Below are the code and all the weights of a small trained network. Each question names an input and a class and asks about switching units off, where a switched-off unit gives its printed mean instead of its output.

import numpy as np


def w(rows, s, z=0):
    codes = np.array(rows[::2]) - 128.0
    scale = np.full(codes.shape[1], s)
    scale[-1] = z or s
    return codes * scale


def norm(h):
    return h / np.sqrt((h * h).mean(-1, keepdims=True) + 1e-5)


def f(y):
    return np.maximum(y, 0)


def log_softmax(a):
    a = a - a.max(-1, keepdims=True)
    return a - np.log(np.exp(a).sum(-1, keepdims=True))


def net(x, mask):
    res = np.array(x, float).reshape(1, 4) / 4 @ E
    u = 0
    for l in range(3):
        y = f(norm(res) @ A[l][:, :-1].T + A[l][:, -1])
        res = res + np.where(mask[u : u + 9], y, B[l][:, -1]) @ B[l][:, :-1]
        u += 9
    return log_softmax(norm(res)[-1] @ U[:, :-1].T + U[:, -1])


A, B = {}, {}
E = w([
[107,172,29,91,174,143,18,199,24,86,96,66],'x0',
[255,162,143,164,62,63,97,184,77,77,183,150],'x1',
[176,51,180,56,90,195,49,215,201,66,13,196],'x2',
[85,185,116,246,89,125,121,201,155,247,64,197],'x3',
],0.012)
A[0] = w([
[202,144,119,150,109,152,76,182,70,117,166,136,30],'L0N0',
[143,105,98,54,181,162,119,131,94,81,170,122,76],'L0N1',
[95,152,113,102,142,147,63,196,111,89,79,118,100],'L0N2',
[133,127,175,147,90,127,168,113,168,119,139,148,121],'L0N3',
[77,170,76,142,141,125,98,139,62,112,153,111,82],'L0N4',
[93,107,137,103,99,85,123,122,136,140,96,103,82],'L0N5',
[87,168,96,181,150,152,87,208,105,162,96,155,79],'L0N6',
[119,134,143,142,142,174,162,131,160,101,140,140,76],'L0N7',
[1,119,105,95,141,174,93,124,109,137,114,123,1],'L0N8',
],0.015,0.0069)
B[0] = w([
[160,184,99,115,197,62,176,142,184,101,80,143,218],'L0N0',
[43,163,159,158,5,86,87,95,138,117,90,93,233],'L0N1',
[185,20,97,118,159,131,78,110,72,215,133,138,241],'L0N2',
[158,90,84,100,141,92,101,104,96,226,122,115,223],'L0N3',
[177,58,102,115,184,142,93,105,50,216,159,126,224],'L0N4',
[120,149,139,159,189,136,96,79,121,110,119,189,144],'L0N5',
[72,164,176,161,16,120,121,90,126,118,87,86,255],'L0N6',
[153,110,117,114,140,110,137,124,109,178,111,112,159],'L0N7',
[135,175,118,107,209,97,179,124,187,121,74,122,226],'L0N8',
],0.016,0.0096)
A[1] = w([
[79,188,86,206,164,200,209,163,58,111,246,81,18],'L1N0',
[133,113,168,41,95,244,146,129,108,45,170,89,4],'L1N1',
[162,37,176,140,103,211,81,200,192,38,34,210,51],'L1N2',
[53,163,116,224,61,176,92,227,136,151,101,172,3],'L1N3',
[154,77,100,53,105,211,87,219,106,142,85,138,126],'L1N4',
[97,141,140,105,151,209,158,214,166,77,150,150,25],'L1N5',
[250,203,138,164,102,124,138,232,115,52,194,161,52],'L1N6',
[167,33,207,183,116,208,185,125,188,136,218,218,8],'L1N7',
[74,161,113,110,236,211,183,166,207,85,67,128,71],'L1N8',
],0.014,0.0041)
B[1] = w([
[98,207,156,145,165,184,75,89,107,148,184,167,179],'L1N0',
[119,118,133,145,67,142,94,118,90,128,90,120,135],'L1N1',
[73,224,129,127,159,139,155,103,95,155,247,129,252],'L1N2',
[95,173,143,191,55,81,151,131,145,169,101,89,206],'L1N3',
[108,154,100,168,182,136,141,75,68,160,214,100,254],'L1N4',
[160,91,86,103,107,56,93,137,219,108,110,86,128],'L1N5',
[139,89,93,174,180,175,123,186,124,69,73,141,194],'L1N6',
[156,48,98,93,116,153,79,171,124,185,131,119,166],'L1N7',
[175,142,94,124,176,131,136,138,176,108,85,119,210],'L1N8',
],0.016,0.0056)
A[2] = w([
[131,91,174,47,109,150,115,65,111,1,167,69,62],'L2N0',
[209,127,146,137,184,117,163,91,146,124,69,131,229],'L2N1',
[120,83,157,167,81,114,115,77,125,155,149,142,166],'L2N2',
[240,156,142,176,94,90,117,176,86,65,157,153,140],'L2N3',
[29,101,120,86,180,168,175,132,167,103,87,145,3],'L2N4',
[100,137,163,127,155,144,129,71,99,161,184,131,149],'L2N5',
[110,107,186,127,55,127,134,97,135,74,101,86,43],'L2N6',
[126,153,93,115,132,82,163,152,122,100,130,171,132],'L2N7',
[174,54,221,137,96,151,200,79,197,156,175,197,76],'L2N8',
],0.024,0.0027)
B[2] = w([
[95,206,144,231,64,130,139,150,96,249,64,139,170],'L2N0',
[128,88,126,123,97,116,129,170,175,87,155,131,221],'L2N1',
[136,118,143,90,97,113,141,157,148,59,123,151,230],'L2N2',
[75,111,172,116,183,250,163,82,163,140,86,104,186],'L2N3',
[149,92,181,155,156,214,160,125,161,104,80,98,166],'L2N4',
[169,149,134,112,137,136,140,163,156,77,167,165,253],'L2N5',
[149,103,126,107,98,70,144,139,167,96,148,160,166],'L2N6',
[147,145,123,136,149,95,117,148,191,128,122,113,153],'L2N7',
[99,134,90,158,172,146,53,89,28,182,73,59,180],'L2N8',
],0.02)
U = w([
[171,84,69,112,158,147,48,110,21,195,94,92,185],'0',
[94,211,176,196,6,115,157,122,149,165,38,137,165],'1',
[135,108,142,145,214,223,175,106,220,130,63,101,171],'2',
[158,225,118,117,165,153,148,131,124,108,236,188,144],'3',
[164,65,107,84,90,70,155,157,211,66,133,176,148],'4',
[38,52,92,153,98,167,169,128,105,102,164,175,2],'5',
[45,62,83,142,90,168,186,130,111,105,166,151,10],'6',
],0.013,0.006)

Each question gives the input, the list of numbers given to net, and the class t.
The units are the neurons (one row each of A and B). Each row of codes is followed by its name. A weight is (code - 128) times the scale printed after its matrix; where a second scale follows, it is the last column's (A, B and U).
mask holds one flag per neuron, layer by layer. A switched-off neuron (its flag False) gives its mean, the last column of its row in B, instead of its output. The means were averaged over made-up inputs and are rounded, as every weight is.
A unit's drop is (log p(t) with every unit on - log p(t) with that unit switched off) / (log p(t) with every unit on - log p(t) with every unit switched off).
The circuit of an input: a set's keep is (log p(t) with only the set's units on - log p(t) with every unit switched off) / (log p(t) with every unit on - log p(t) with every unit switched off). Starting from the 12 units with the biggest drops (on a tie, the unit counted first), units are removed one at a time, each time the one whose removal leaves the highest keep (on an exact tie, the one counted first), for as long as the keep stays at least 0.8.
units of the circuit, in order: the units of the circuit, biggest drop first
k most important neurons: the k neurons with the biggest drops, biggest first
k most important neurons of layer l: the k neurons of layer l with the biggest drops, biggest first
input [-5,-1,0,-8], class 1: units of the circuit, in order : [L2N0]
input [8,-6,1,8], class 0: 2 most important neurons : [L0N2, L0N4]
input [-6,-6,0,4], class 0: 2 most important neurons : [L2N8, L0N0]
input [5,-3,-6,-8], class 1: 2 most important neurons : [L0N1, L2N0]
input [1,2,2,1], class 4: 2 most important neurons : [L2N1, L0N2]
input [-8,8,-5,-5], class 0: 4 most important neurons : [L2N8, L0N0, L0N3, L1N7]
input [6,-6,4,-1], class 0: 2 most important neurons : [L0N2, L2N3]
input [-6,7,-7,4], class 2: 2 most important neurons of layer 1 : [L1N2, L1N4]
input [-1,-3,2,-2], class 4: 4 most important neurons of layer 2 : [L2N1, L2N3, L2N8, L2N0]
input [-6,0,7,-7], class 1: 2 most important neurons : [L2N0, L0N2]
input [6,7,3,6], class 2: 3 most important neurons : [L0N0, L2N3, L0N1]
input [-2,6,-7,3], class 3: 2 most important neurons : [L1N0, L2N5]
input [3,8,-6,-5], class 2: 2 most important neurons : [L2N3, L0N0]
input [-4,4,8,6], class 3: units of the circuit, in order : [L1N2]
input [8,7,4,8], class 0: 4 most important neurons : [L0N2, L0N1, L0N4, L2N0]
input [5,7,-3,-7], class 1: 2 most important neurons of layer 0 : [L0N1, L0N3]
input [8,-8,1,0], class 0: 2 most important neurons of layer 0 : [L0N2, L0N4]
input [-4,5,-5,-4], class 2: 2 most important neurons of layer 1 : [L1N2, L1N4]
input [7,8,8,2], class 2: 3 most important neurons of layer 0 : [L0N0, L0N3, L0N4]
input [5,2,-6,-7], class 1: units of the circuit, in order : [L0N1]
input [5,-4,-6,-1], class 3: 3 most important neurons of layer 0 : [L0N4, L0N3, L0N2]
input [-5,0,5,5], class 0: 2 most important neurons of layer 0 : [L0N3, L0N1]
